In the rows, 128 means zero.
Each row is followed by its class.
143,151,159,142,113,136,118,157,160,116,129,131,127,105,154,76,137,159,119,148,125,115,109,107,144,90,178,127,109,125,105,157,179,110,138,124,93,150,72,178,137,128,152,123,149,85,106,158 : momab
130,183,89,123,136,146,110,136,100,107,165,140,113,131,90,198,96,141,97,138,106,131,141,135,114,113,147,153,107,139,79,132,140,103,144,134,110,133,158,119,93,124,160,121,97,123,101,116 : momab
100,119,125,125,136,145,116,155,110,122,137,125,114,145,113,141,127,125,113,168,85,140,126,107,133,130,101,102,145,111,170,101,91,137,126,129,149,137,149,92,113,137,125,120,136,103,121,132 : zuz
120,124,140,137,147,174,135,127,150,133,149,139,98,137,131,160,71,158,111,142,101,151,142,153,104,135,168,155,92,135,183,145,118,108,142,93,109,150,110,152,123,144,143,123,92,113,126,126 : ges
156,173,127,122,71,114,158,116,134,130,142,125,155,117,130,125,99,140,84,108,123,73,101,145,96,130,153,129,138,175,142,159,153,122,122,148,118,143,112,165,144,145,148,148,77,108,101,125 : Gunuz
133,146,140,129,125,166,169,161,162,140,151,145,91,139,140,92,112,152,87,136,94,135,131,121,105,124,176,150,112,159,158,116,121,127,108,115,133,129,105,147,137,154,119,147,115,91,98,130 : Nizaz
175,135,115,102,145,156,124,135,159,94,143,135,99,120,125,160,98,143,118,129,97,99,115,136,111,85,143,133,127,136,111,141,165,93,115,111,110,110,139,154,107,115,129,123,124,109,130,115 : pilil
149,164,131,130,101,135,136,136,135,131,164,120,160,123,120,136,91,131,102,142,111,95,86,113,98,70,140,116,123,143,143,155,149,98,130,122,119,143,132,131,109,154,116,153,148,146,124,133 : Lekun
114,136,147,147,138,131,162,169,161,158,151,116,134,124,132,74,147,122,115,146,91,121,137,116,102,89,133,122,129,90,121,147,142,162,141,129,144,140,158,129,163,115,160,160,216,71,160,162 : Lekun
135,117,147,149,159,153,183,151,161,115,146,131,106,119,113,108,128,120,108,113,118,123,110,132,102,91,130,134,149,120,198,130,120,122,128,112,169,114,146,99,144,127,104,139,191,72,121,143 : liv
133,141,135,141,116,147,98,141,126,117,135,121,133,114,135,111,114,140,125,146,137,165,84,128,151,117,163,119,79,121,123,150,150,90,121,131,89,153,137,140,110,130,159,148,138,103,129,136 : momab
143,147,119,150,121,116,142,129,157,122,105,122,177,122,137,87,136,124,158,88,149,87,125,97,127,148,185,132,114,179,145,158,147,142,101,140,112,162,113,150,131,135,164,173,114,73,116,138 : Gunuz
111,138,106,109,96,108,138,152,185,154,122,161,142,126,133,108,160,102,126,157,108,56,147,122,71,111,102,127,151,153,138,129,143,132,144,145,103,152,101,100,143,131,127,113,157,142,139,140 : Lekun
134,152,113,132,154,163,137,160,164,110,138,148,118,116,151,109,121,132,107,107,62,114,143,115,101,103,148,159,97,137,151,154,115,117,115,84,106,157,103,125,132,135,116,142,164,136,113,143 : pilil
94,98,120,117,150,120,132,131,128,163,125,138,137,133,124,96,134,131,112,156,143,117,122,107,98,101,107,87,165,138,160,100,113,101,136,115,110,70,132,93,113,136,110,101,157,94,141,143 : tele
165,133,79,141,152,90,79,169,154,126,76,141,156,130,93,148,162,86,150,138,166,94,167,86,156,147,83,142,157,230,164,136,128,168,115,118,139,134,141,101,101,109,136,168,171,192,159,87 : momab
136,169,169,147,148,141,137,134,136,134,139,134,122,116,120,120,109,154,101,155,113,115,122,154,106,155,170,145,99,118,105,142,146,144,140,123,112,123,112,150,154,96,149,133,115,117,139,136 : momab
109,87,109,128,114,105,129,152,152,103,121,152,142,159,127,123,132,110,128,131,119,158,123,93,140,107,102,99,135,84,117,138,103,113,124,130,113,133,140,114,110,141,122,90,116,149,122,132 : pilil
191,128,158,149,94,207,164,112,167,145,105,138,132,140,161,96,74,141,129,40,143,98,223,138,122,65,152,141,138,199,169,138,139,192,111,93,132,146,109,180,112,211,88,106,67,158,82,118 : Gunuz
121,141,132,151,113,134,141,140,119,134,130,115,133,117,142,88,130,141,105,120,112,147,127,125,105,145,165,128,117,131,173,135,114,115,131,132,136,115,119,142,147,155,145,173,154,140,131,127 : liv
91,108,116,117,138,119,100,124,150,151,142,144,126,137,133,137,121,121,105,172,91,114,118,118,106,118,127,100,152,105,175,90,91,97,158,108,75,132,94,93,124,129,157,106,140,102,136,136 : butad
170,132,151,135,112,151,67,102,125,160,121,86,117,108,93,110,105,118,112,154,155,131,93,175,133,192,153,107,133,154,217,120,141,53,150,139,174,105,107,158,150,129,172,186,119,108,81,95 : butad
158,118,126,132,132,145,136,153,132,149,150,130,105,97,143,120,92,137,117,155,117,116,84,140,127,109,155,143,124,187,177,137,146,80,117,94,116,131,76,186,135,132,118,145,152,138,137,134 : zuz
151,128,151,118,125,129,129,135,139,122,130,155,107,125,123,131,118,142,73,167,100,140,107,144,137,120,143,137,113,144,128,141,131,126,128,105,117,130,111,130,112,126,132,120,83,142,116,112 : Nizaz
147,150,118,133,74,126,94,114,160,134,124,132,148,120,133,126,119,127,122,139,136,71,133,83,124,112,159,132,137,157,163,130,127,118,109,142,109,155,119,139,124,140,154,144,144,126,121,135 : kepo
141,143,132,117,141,168,140,133,142,134,124,150,124,110,130,93,130,144,133,122,139,116,107,138,121,152,157,146,87,191,157,165,151,123,116,132,124,132,142,126,126,132,152,158,85,112,128,118 : liv
73,135,117,126,107,124,119,152,131,134,126,143,109,129,110,99,132,119,129,156,118,95,138,118,127,114,102,157,173,156,122,136,114,134,124,134,109,128,126,103,121,110,123,127,142,156,118,129 : kepo
113,120,108,120,122,128,140,173,147,148,125,154,100,124,147,55,136,94,129,128,135,126,147,149,101,102,84,143,172,155,132,118,144,124,88,121,140,109,108,91,135,117,93,149,140,154,123,142 : Nizaz
147,143,137,135,119,144,122,155,131,107,137,119,118,117,158,112,115,157,157,117,108,128,124,125,120,108,138,117,122,115,123,146,130,127,117,138,106,139,117,162,111,126,150,138,153,120,121,139 : liv
152,130,115,148,123,125,142,140,124,118,139,133,108,134,111,160,116,133,105,140,132,141,86,131,121,161,157,127,99,152,139,111,138,108,131,152,154,138,143,155,128,137,125,137,140,146,140,113 : liv
119,150,135,126,110,122,131,153,115,133,143,130,125,149,115,132,98,147,108,130,107,130,144,141,156,146,155,142,125,153,147,129,130,139,148,119,119,156,84,169,139,151,155,128,81,114,109,112 : Gunuz
137,120,128,136,128,116,101,158,126,131,142,134,104,127,124,118,120,126,115,167,119,112,158,135,133,105,103,137,164,130,137,120,112,145,130,130,133,135,98,105,120,139,132,129,139,148,119,126 : kepo
94,170,152,121,140,127,117,153,130,115,154,130,114,140,101,131,125,98,56,127,60,129,135,125,130,117,128,128,134,72,94,142,148,137,126,125,164,165,161,119,115,107,108,135,128,134,134,140 : Lekun
117,167,150,136,135,171,143,166,152,153,135,95,88,76,81,79,110,140,120,126,163,120,103,136,84,87,152,143,95,186,170,143,157,113,125,142,152,126,126,115,134,154,137,173,196,170,126,139 : momab
63,115,131,97,174,117,139,156,156,121,91,189,90,161,101,112,135,93,134,83,95,170,137,148,170,152,106,148,108,116,93,183,159,128,106,106,120,136,223,113,112,64,94,80,105,128,164,126 : liv
141,125,120,130,107,147,124,118,152,130,149,106,89,98,163,119,112,133,125,129,132,93,134,139,99,139,139,145,128,164,179,125,135,111,123,113,119,139,96,172,151,142,146,149,106,149,135,131 : ges
127,148,113,140,101,175,163,137,133,134,118,149,110,118,145,78,127,147,108,95,121,114,131,105,77,131,169,144,92,164,118,155,140,118,97,150,148,142,157,137,132,166,121,139,110,116,96,137 : liv
104,151,130,118,113,112,135,123,112,122,120,142,147,135,115,147,121,127,120,125,112,126,140,137,92,104,90,102,152,168,148,96,133,162,125,150,142,130,128,88,118,153,117,111,118,177,127,147 : Gunuz
99,140,103,122,114,99,101,132,153,146,138,126,121,128,99,135,126,91,109,145,106,83,144,121,108,132,116,130,171,136,144,116,117,121,141,133,112,103,118,100,116,106,138,128,126,170,130,126 : kepo
119,156,157,144,157,150,146,160,116,105,150,148,133,147,104,113,90,182,120,141,106,126,147,125,114,154,186,147,114,144,139,139,136,105,129,144,128,131,95,165,122,137,120,144,115,67,118,125 : tele
100,118,99,112,127,114,128,168,134,144,122,145,131,132,129,121,133,102,141,138,116,119,129,145,117,143,105,132,155,156,168,115,115,121,130,121,124,133,81,117,128,120,102,120,137,162,120,130 : zuz
120,140,144,140,113,155,139,137,129,91,123,129,130,124,111,126,97,143,136,119,79,129,137,121,120,106,167,142,124,188,146,136,148,129,120,110,131,127,109,167,107,145,122,143,109,139,116,124 : Gunuz
137,130,152,116,134,117,131,126,178,101,132,121,97,116,122,139,180,115,104,130,130,123,100,91,158,92,153,121,139,82,129,143,159,122,134,147,118,116,129,132,104,113,170,135,163,61,110,138 : liv
144,119,136,119,98,135,110,90,155,127,140,92,105,135,149,131,132,98,91,94,113,112,108,150,119,98,105,133,137,69,133,138,122,109,131,126,128,145,153,122,141,147,141,134,140,98,119,139 : Lekun
130,93,120,126,139,137,153,165,147,130,131,142,81,121,106,128,127,132,118,175,121,139,120,141,94,96,100,119,153,139,147,123,126,104,124,145,133,105,133,108,108,140,124,123,163,129,100,126 : pilil
134,123,116,103,117,145,120,125,159,93,131,142,133,115,173,130,164,131,83,140,91,108,129,108,110,87,110,112,170,131,121,116,100,148,120,114,104,124,135,120,112,129,150,117,117,116,119,144 : pilil
80,124,104,109,141,148,158,161,143,132,140,158,137,140,150,80,145,135,99,114,87,120,130,96,106,107,105,128,148,158,179,116,79,141,129,109,112,128,115,71,139,163,120,129,112,137,115,140 : pilil
87,143,141,104,113,144,140,127,112,130,139,151,93,123,118,119,92,171,79,167,104,116,157,140,94,122,122,139,121,142,138,158,160,122,140,122,141,140,142,144,146,148,135,103,64,149,135,133 : ges
95,107,123,109,138,108,125,123,133,140,144,148,94,127,132,154,127,121,125,153,109,130,130,84,132,112,106,126,137,101,145,147,116,120,104,112,107,129,141,114,103,110,157,109,97,103,115,143 : ges
157,117,117,143,68,142,160,119,123,118,161,111,152,126,137,126,99,148,120,123,125,102,81,141,101,73,126,132,131,138,146,142,132,102,148,147,124,160,143,151,144,170,138,144,148,110,125,128 : Lekun
156,142,105,124,105,137,100,163,150,94,106,114,107,147,134,111,140,126,127,152,149,112,168,140,124,118,67,150,138,187,196,98,111,125,145,108,143,141,42,99,142,207,73,141,179,231,112,89 : Nizaz
152,139,143,143,123,147,129,129,155,119,142,106,97,108,126,143,97,131,134,136,102,127,122,134,106,111,139,132,108,128,188,160,151,92,130,114,118,119,97,150,115,136,126,157,153,152,112,119 : ges
156,153,91,96,163,112,87,169,141,59,64,111,91,157,125,118,176,150,128,86,149,138,134,139,181,99,96,141,157,238,100,122,182,102,144,114,163,111,115,135,104,173,61,121,180,187,103,85 : Nizaz
136,136,154,102,141,112,128,127,152,127,109,124,67,123,138,131,142,111,67,108,117,160,115,172,128,121,117,130,137,124,123,164,151,105,100,141,137,106,172,141,128,138,117,132,153,130,134,131 : zuz
122,145,119,133,188,137,79,182,96,179,102,123,94,164,147,84,121,177,82,170,105,110,137,147,162,174,82,111,164,173,131,106,90,163,146,77,137,165,131,105,125,111,128,101,103,96,88,135 : Nizaz
140,125,106,132,105,124,134,162,130,140,144,147,146,124,122,80,125,143,114,146,142,82,126,117,107,151,149,131,117,174,139,134,145,118,138,165,116,141,94,131,134,152,148,152,86,102,137,112 : tele
109,128,119,135,164,137,128,161,160,137,108,127,96,160,123,104,105,149,116,135,113,151,126,151,123,146,139,128,102,119,138,155,136,85,133,116,97,141,160,139,139,137,123,122,172,104,133,133 : pilil
112,126,129,105,108,89,115,140,147,140,144,162,116,117,167,87,144,112,95,141,85,115,156,151,106,113,108,113,175,147,140,126,127,115,139,114,94,114,101,128,145,139,135,113,110,151,112,142 : butad
123,122,141,94,145,122,117,141,114,121,146,133,97,121,116,160,135,127,119,177,76,116,132,123,134,121,96,126,145,121,144,119,113,156,131,112,138,106,107,117,111,115,133,110,104,139,109,127 : zuz
144,141,127,117,122,115,139,148,152,145,150,173,115,124,130,134,122,153,101,174,97,89,147,123,121,113,202,130,136,167,121,127,164,123,140,118,91,147,114,169,108,131,142,115,108,70,70,125 : butad
133,158,124,124,117,131,108,131,149,140,124,126,129,116,124,98,114,157,136,143,111,77,128,100,128,114,170,123,114,163,141,143,167,98,133,139,95,131,112,154,130,130,147,136,155,114,136,131 : kepo
109,144,125,121,117,132,119,157,140,123,141,152,138,119,102,122,129,108,120,155,108,121,176,111,114,126,127,135,142,151,172,113,112,143,127,103,140,117,124,108,131,122,131,128,119,145,120,124 : momab
128,146,159,136,139,175,127,117,109,124,161,130,83,112,129,132,113,164,120,156,80,128,99,119,117,130,157,135,94,134,160,112,129,119,127,122,138,128,130,129,127,129,156,134,110,98,98,154 : liv
143,150,125,126,109,134,108,124,98,129,148,155,105,103,140,109,127,152,110,141,93,127,149,142,109,121,148,136,123,183,127,136,139,104,124,144,133,142,135,135,128,161,166,145,91,121,62,137 : butad
93,139,130,122,101,144,159,127,148,147,146,156,139,123,155,57,128,113,112,144,119,127,164,131,113,130,130,125,139,139,152,125,132,124,110,100,101,115,136,144,148,118,116,127,95,127,118,156 : Nizaz
132,157,149,118,146,137,143,152,176,112,150,142,90,122,115,98,137,94,85,150,132,102,124,126,107,107,97,121,167,144,137,139,171,102,112,142,163,120,116,130,128,129,87,142,163,118,99,136 : butad
123,138,127,124,115,151,131,170,155,124,148,135,84,119,111,108,117,104,115,120,108,131,136,96,120,71,100,152,132,114,105,155,151,144,91,138,156,138,146,130,120,121,140,156,155,173,126,149 : pilil
88,134,125,119,150,124,127,111,132,135,125,113,86,129,90,137,119,117,88,108,107,117,130,147,147,96,124,144,138,104,117,129,145,107,160,115,112,111,150,118,125,113,104,100,173,158,149,118 : kepo
138,134,97,134,149,159,91,137,131,133,125,113,87,117,106,137,106,157,119,148,132,68,95,89,139,77,150,146,127,165,108,128,153,97,131,131,111,158,115,121,89,134,141,127,163,103,123,123 : kepo
74,140,126,142,164,82,127,167,150,137,82,116,132,130,150,14,203,119,96,91,127,138,144,101,159,111,109,108,147,86,98,150,135,142,143,127,127,146,134,85,164,115,144,132,204,110,150,164 : Nizaz
162,106,142,119,151,148,105,134,104,104,147,118,102,116,132,115,123,178,158,138,126,123,148,112,148,106,110,124,111,170,142,120,139,136,138,142,131,126,92,168,103,165,155,123,110,114,115,131 : tele
115,109,119,143,79,130,132,135,143,116,132,124,134,120,118,136,127,102,142,142,126,105,106,116,134,97,112,120,156,135,124,123,123,149,126,145,97,158,113,128,96,117,165,125,111,119,118,134 : Gunuz
127,143,124,128,105,175,143,151,129,143,160,122,134,112,110,124,93,94,113,88,126,168,98,157,111,108,137,132,122,126,158,115,133,120,114,136,150,119,124,129,110,108,115,162,125,151,116,123 : momab
106,108,137,122,124,148,151,133,163,109,133,133,105,130,131,148,125,119,114,116,97,134,127,103,99,95,107,129,150,109,176,136,108,139,113,131,136,126,117,107,101,133,117,129,124,130,121,126 : ges
147,135,139,128,97,152,99,121,134,119,140,123,123,142,140,103,116,140,104,124,137,122,144,151,143,145,134,128,121,147,137,146,131,106,144,137,90,121,131,147,117,167,145,135,71,117,119,106 : tele
165,184,145,165,130,182,144,106,87,163,95,125,143,125,164,68,114,182,112,70,160,91,150,134,118,148,98,119,136,216,145,133,100,133,141,126,125,107,118,129,166,184,94,117,101,195,92,109 : momab
110,121,102,112,131,116,142,147,139,135,131,152,137,128,132,109,112,116,129,118,127,130,124,104,94,119,106,124,142,130,180,136,93,84,84,116,125,123,120,112,136,137,109,133,150,144,114,142 : pilil
182,108,111,114,165,181,134,162,165,101,140,124,86,108,121,134,115,134,148,127,125,105,115,134,136,91,119,165,100,149,139,152,150,121,124,105,129,150,75,156,106,127,126,139,145,123,100,111 : pilil
120,125,140,151,112,184,155,117,152,146,152,117,116,138,112,126,79,123,129,129,100,132,137,90,105,146,149,125,93,127,179,144,133,144,117,116,155,120,169,162,127,124,135,149,83,132,135,124 : ges
104,146,133,120,145,146,143,154,153,139,127,135,120,114,164,45,156,129,140,97,96,148,120,125,114,115,108,128,126,148,148,132,125,123,112,125,120,112,87,109,149,116,139,154,153,130,123,162 : Nizaz
105,103,108,115,135,123,150,138,127,133,167,161,127,125,112,139,111,117,137,167,100,122,119,110,94,120,109,114,151,148,155,87,119,113,136,131,134,112,89,140,128,117,123,112,129,140,123,131 : butad
130,157,110,112,158,138,126,160,138,122,146,157,100,151,96,165,101,134,115,155,79,152,128,140,152,128,159,152,106,153,132,122,156,88,137,90,110,120,121,140,103,98,114,122,130,112,114,106 : Nizaz
140,160,147,135,119,142,155,131,163,110,146,155,121,114,135,126,120,131,83,113,102,141,132,123,116,132,204,146,115,152,150,161,145,98,113,122,115,121,141,181,123,131,144,155,118,111,125,131 : liv
93,112,119,125,116,113,157,165,133,140,135,159,128,137,139,122,144,102,96,164,84,142,123,116,97,147,120,122,149,133,150,108,88,146,114,125,137,115,103,114,129,132,98,119,123,152,120,136 : zuz
115,128,103,128,128,127,164,144,127,139,136,164,121,132,120,92,129,111,75,138,94,118,161,136,129,124,122,158,135,125,140,145,128,119,132,95,116,127,119,104,135,122,106,133,96,124,114,107 : Nizaz
132,150,127,122,126,137,166,141,143,145,123,158,133,135,127,106,94,173,95,140,91,124,115,116,78,107,155,133,99,134,125,161,142,101,123,138,105,118,92,138,129,139,134,128,122,117,127,128 : Nizaz
110,104,111,134,127,133,138,151,129,123,154,131,142,130,148,94,148,109,133,139,84,103,139,126,117,118,106,108,151,93,130,116,109,125,145,121,114,153,113,109,121,127,119,116,117,85,108,136 : Lekun
142,114,131,115,166,83,149,117,98,199,129,70,17,144,112,154,88,140,45,87,157,202,58,133,148,138,52,103,126,136,197,141,149,61,108,166,194,88,167,180,154,178,109,153,198,181,163,108 : ges
121,128,132,142,149,126,149,176,151,129,141,173,126,148,124,94,137,155,99,163,99,94,150,115,127,156,163,126,135,163,108,113,160,128,165,138,120,129,86,165,145,119,122,99,108,73,144,131 : tele
143,160,136,132,118,131,137,134,120,114,134,132,122,118,111,162,104,150,99,138,109,121,112,125,125,107,153,144,97,171,122,150,145,143,124,134,121,173,103,154,100,152,150,133,115,135,102,129 : Gunuz
103,148,107,117,123,120,140,147,167,123,152,147,129,143,112,134,124,106,119,147,86,131,154,135,101,104,122,132,151,105,132,126,135,111,146,120,88,94,114,107,115,99,146,129,132,125,127,133 : Nizaz
